Here is a tiny trained network, its code and every weight. The questions are about switching its units off for an input and a target symbol, where a switched-off unit gives its printed mean instead of its output.

import numpy as np


def w(rows, s, z=0):
    codes = np.array(rows[::2]) - 128.0
    scale = np.full(codes.shape[1], s)
    scale[-1] = z or s
    return codes * scale


def f(y):
    return y / 2 * (1 + np.tanh(0.7978845608 * (y + 0.044715 * y**3)))


def softmax(a):
    e = np.exp(a - a.max(-1, keepdims=True))
    return e / e.sum(-1, keepdims=True)


def log_softmax(a):
    a = a - a.max(-1, keepdims=True)
    return a - np.log(np.exp(a).sum(-1, keepdims=True))


def net(x, mask):
    ids = ['βγδεζλμξπσψ'.index(c) for c in x.split()]
    T = len(ids)
    res = E[ids] + P[:T]
    r = res
    for j in range(3):
        rows = slice(3 * j, 3 * j + 3)
        q, k, v = (r @ M[0][rows].T for M in (Q, K, V))
        z = softmax(np.where(np.tri(T) > 0, q @ k.T / 3**0.5, -1e9)) @ v
        o = O[0][rows]
        res = res + np.where(mask[j], z, o[:, -1]) @ o[:, :-1]
    y = f(res @ A[0][:, :-1].T + A[0][:, -1])
    res = res + np.where(mask[3:7], y, B[0][:, -1]) @ B[0][:, :-1]
    return log_softmax(res[-1] @ U[:, :-1].T + U[:, -1])


Q, K, V, O, A, B = {}, {}, {}, {}, {}, {}
E = w([
[93,152,131],'β',
[116,80,135],'γ',
[163,169,154],'δ',
[206,123,114],'ε',
[88,160,134],'ζ',
[123,58,74],'λ',
[201,31,146],'μ',
[103,198,68],'ξ',
[89,181,91],'π',
[159,101,189],'σ',
[169,250,29],'ψ',
],0.022)
P = w([
[132,169,139],'0',
[189,255,203],'1',
[43,53,43],'2',
[194,228,200],'3',
[45,63,49],'4',
[191,230,200],'5',
[45,77,44],'6',
[194,229,201],'7',
[48,64,37],'8',
],0.0094)
Q[0] = w([
[127,148,124],'H1',
[136,158,101],'H1',
[136,173,157],'H1',
[135,75,81],'H2',
[44,165,125],'H2',
[210,162,174],'H2',
[161,100,177],'H3',
[110,144,4],'H3',
[174,142,184],'H3',
],0.021)
K[0] = w([
[71,120,82],'H1',
[149,156,193],'H1',
[121,103,180],'H1',
[127,168,151],'H2',
[146,180,84],'H2',
[128,47,253],'H2',
[143,33,124],'H3',
[102,234,207],'H3',
[79,98,134],'H3',
],0.014)
V[0] = w([
[132,8,202],'H1',
[125,103,176],'H1',
[53,114,174],'H1',
[149,222,78],'H2',
[80,145,255],'H2',
[88,119,169],'H2',
[110,138,168],'H3',
[120,149,71],'H3',
[148,207,175],'H3',
],0.0084)
O[0] = w([
[125,11,99,253],'H1',
[128,57,242,156],'H1',
[126,199,185,32],'H1',
[216,151,148,40],'H2',
[3,127,128,114],'H2',
[73,189,66,94],'H2',
[151,107,151,85],'H3',
[147,108,91,80],'H3',
[153,21,110,26],'H3',
],0.0038,0.0044)
A[0] = w([
[101,145,238,253],'N1',
[197,148,185,10],'N2',
[122,247,158,231],'N3',
[194,108,185,159],'N4',
],0.016,0.0057)
B[0] = w([
[93,99,227,214],'N1',
[240,153,202,179],'N2',
[53,213,111,188],'N3',
[112,113,7,247],'N4',
],0.014,0.011)
U = w([
[80,148,138,4],'β',
[172,131,218,112],'γ',
[161,184,163,109],'δ',
[252,108,156,32],'ε',
[78,146,137,49],'ζ',
[98,154,103,112],'λ',
[81,102,73,168],'μ',
[117,174,67,72],'ξ',
[88,159,71,82],'π',
[83,85,153,254],'σ',
[193,195,115,163],'ψ',
],0.014,0.0084)

Each question gives the input, a string of symbols that net reads in full, and the target symbol t.
The units are the heads (3 rows each of Q, K, V and O) and the neurons (one row each of A and B). Each row of codes is followed by its name. A weight is (code - 128) times the scale printed after its matrix; where a second scale follows, it is the last column's (O, A, B and U).
mask holds one flag per unit, heads first, then neurons. A switched-off unit (its flag False) gives its mean, the last column of its rows in O or B, instead of its output. The means were averaged over made-up inputs and are rounded, as every weight is.
A unit's drop is (log p(t) with every unit on - log p(t) with that unit switched off) / (log p(t) with every unit on - log p(t) with every unit switched off).
The circuit of an input: a set's keep is (log p(t) with only the set's units on - log p(t) with every unit switched off) / (log p(t) with every unit on - log p(t) with every unit switched off). Starting from all 7 units, units are removed one at a time, each time the one whose removal leaves the highest keep (on an exact tie, the one counted first), for as long as the keep stays at least 0.8.
circuit, biggest first: the units of the circuit, biggest drop first
top k neurons: the k neurons with the biggest drops, biggest first
which heads matter: for each layer, one digit per head in row order, 1 if its drop is at least 0.15 and else 0, layers parted by /
drop of u: that unit's drop, to one decimal
input σ μ ξ μ μ ε μ ζ, target β: circuit, biggest first => [N3; N1]
input μ μ σ μ μ σ ζ, target σ: which heads matter => 101
input β β λ μ μ μ ε ψ, target ξ: top 3 neurons => [N3; N1; N2]
input ζ σ μ γ μ γ σ σ δ, target σ: circuit, biggest first => [N4; N2]
input λ ψ μ, target ψ: circuit, biggest first => [H1; H2]
input δ π σ σ ψ ζ γ β, target ζ: circuit, biggest first => [N3; N1; N4; N2]
input ψ μ γ ζ, target β: top neuron => [N3]
input μ β λ β, target ζ: top 3 neurons => [N3; N1; N4]
input σ β β μ μ π σ δ, target δ: drop of N1 => 0.7
input δ μ ε μ δ μ ψ, target ψ: drop of N1 => 0.0
input γ μ μ π σ ε μ δ, target δ: drop of N1 => 0.8
input π π σ ψ, target ξ: drop of N3 => 0.6
